Below is a small trained network, with its code and all its weights. Each question gives an input and a target symbol and asks what happens when units are switched off, that is, made to give their printed mean instead of their output.

import numpy as np


def w(rows, s, z=0):
    codes = np.array(rows[::2]) - 128.0
    scale = np.full(codes.shape[1], s)
    scale[-1] = z or s
    return codes * scale


def norm(h):
    return h / np.sqrt((h * h).mean(-1, keepdims=True) + 1e-5)


def f(y):
    return np.maximum(y, 0)


def softmax(a):
    e = np.exp(a - a.max(-1, keepdims=True))
    return e / e.sum(-1, keepdims=True)


def log_softmax(a):
    a = a - a.max(-1, keepdims=True)
    return a - np.log(np.exp(a).sum(-1, keepdims=True))


def net(x, mask):
    ids = ['αδεθμξστφ'.index(c) for c in x.split()]
    T = len(ids)
    res = E[ids] + P[:T]
    r = norm(res)
    for j in range(2):
        rows = slice(2 * j, 2 * j + 2)
        q, k, v = (r @ M[0][rows].T for M in (Q, K, V))
        z = softmax(np.where(np.tri(T) > 0, q @ k.T / 2**0.5, -1e9)) @ v
        o = O[0][rows]
        res = res + np.where(mask[j], z, o[:, -1]) @ o[:, :-1]
    y = f(norm(res) @ A[0][:, :-1].T + A[0][:, -1])
    res = res + np.where(mask[2:6], y, B[0][:, -1]) @ B[0][:, :-1]
    return log_softmax(norm(res)[-1] @ U[:, :-1].T + U[:, -1])


Q, K, V, O, A, B = {}, {}, {}, {}, {}, {}
E = w([
[175,251,113],'α',
[153,105,45],'δ',
[129,70,123],'ε',
[142,104,143],'θ',
[166,124,143],'μ',
[138,138,128],'ξ',
[118,159,163],'σ',
[42,103,146],'τ',
[107,159,170],'φ',
],0.027)
P = w([
[108,2,206],'0',
[92,33,230],'1',
[96,65,188],'2',
[104,144,137],'3',
[99,158,131],'4',
[84,184,121],'5',
],0.0073)
Q[0] = w([
[4,165,131],'H0',
[169,86,136],'H0',
[118,106,207],'H1',
[97,156,136],'H1',
],0.019)
K[0] = w([
[122,6,71],'H0',
[119,196,91],'H0',
[63,184,157],'H1',
[137,133,93],'H1',
],0.018)
V[0] = w([
[5,115,108],'H0',
[162,63,131],'H0',
[112,176,79],'H1',
[134,184,164],'H1',
],0.017)
O[0] = w([
[30,164,81,67],'H0',
[182,249,92,216],'H0',
[122,40,214,2],'H1',
[142,148,217,86],'H1',
],0.011,0.0076)
A[0] = w([
[204,69,130,51],'N0',
[138,1,109,255],'N1',
[54,107,101,254],'N2',
[119,150,205,155],'N3',
],0.033,0.0011)
B[0] = w([
[232,85,140,236],'N0',
[89,253,114,250],'N1',
[117,41,182,196],'N2',
[31,145,167,176],'N3',
],0.039,0.011)
U = w([
[54,182,130,111],'α',
[152,242,98,97],'δ',
[171,202,143,47],'ε',
[253,99,156,133],'θ',
[79,103,18,253],'μ',
[48,161,151,206],'ξ',
[124,90,150,159],'σ',
[146,139,179,3],'τ',
[133,165,75,21],'φ',
],0.011,0.0034)

Each question gives the input, a string of symbols that net reads in full, and the target symbol t.
The units are the heads (2 rows each of Q, K, V and O) and the neurons (one row each of A and B). Each row of codes is followed by its name. A weight is (code - 128) times the scale printed after its matrix; where a second scale follows, it is the last column's (O, A, B and U).
mask holds one flag per unit, heads first, then neurons. A switched-off unit (its flag False) gives its mean, the last column of its rows in O or B, instead of its output. The means were averaged over made-up inputs and are rounded, as every weight is.
A unit's drop is (log p(t) with every unit on - log p(t) with that unit switched off) / (log p(t) with every unit on - log p(t) with every unit switched off).
The circuit of an input: a set's keep is (log p(t) with only the set's units on - log p(t) with every unit switched off) / (log p(t) with every unit on - log p(t) with every unit switched off). Starting from all 6 units, units are removed one at a time, each time the one whose removal leaves the highest keep (on an exact tie, the one counted first), for as long as the keep stays at least 0.8.
units of the circuit, in order: the units of the circuit, biggest drop first
most important unit: the unit with the biggest drop
top k neurons: the k neurons with the biggest drops, biggest first
which heads matter: for each layer, one digit per head in row order, 1 if its drop is at least 0.15 and else 0, layers parted by /
drop when u is switched off: that unit's drop, to one decimal
input μ ε θ, target θ: top 2 neurons -> N1, N3
input φ ε ε ε φ, target ξ: most important unit -> H1
input ε μ τ, target σ: which heads matter -> 00
input φ μ μ ε δ, target μ: units of the circuit, in order -> N0, N1
input δ μ μ ε τ ε, target σ: units of the circuit, in order -> H0, N2
input μ ξ ε σ φ ε, target ξ: units of the circuit, in order -> H0, N2, N1
input ε ε ε ε, target μ: which heads matter -> 01
input φ θ σ, target ξ: which heads matter -> 01
input ε φ ε θ φ θ, target ξ: which heads matter -> 00
input μ ε μ, target θ: which heads matter -> 10
input ε ε μ τ τ ε, target σ: top 2 neurons -> N2, N1
input θ ε φ δ, target ξ: top 2 neurons -> N0, N2
input μ φ ξ, target ξ: which heads matter -> 01
input φ μ μ, target ξ: which heads matter -> 11
input ε δ μ θ, target θ: which heads matter -> 10
input ε δ ε θ μ δ, target θ: most important unit -> H0
input δ ε ε, target μ: which heads matter -> 11
input δ ε ε δ, target μ: which heads matter -> 11
input δ φ δ, target ξ: top 3 neurons -> N2, N1, N0
input ε μ ε δ, target θ: units of the circuit, in order -> N1
input δ μ ε, target θ: drop when N1 is switched off -> 0.8
input δ μ φ, target ξ: drop when N3 is switched off -> 0.4
input ε μ μ μ μ μ, target θ: drop when N1 is switched off -> 0.1
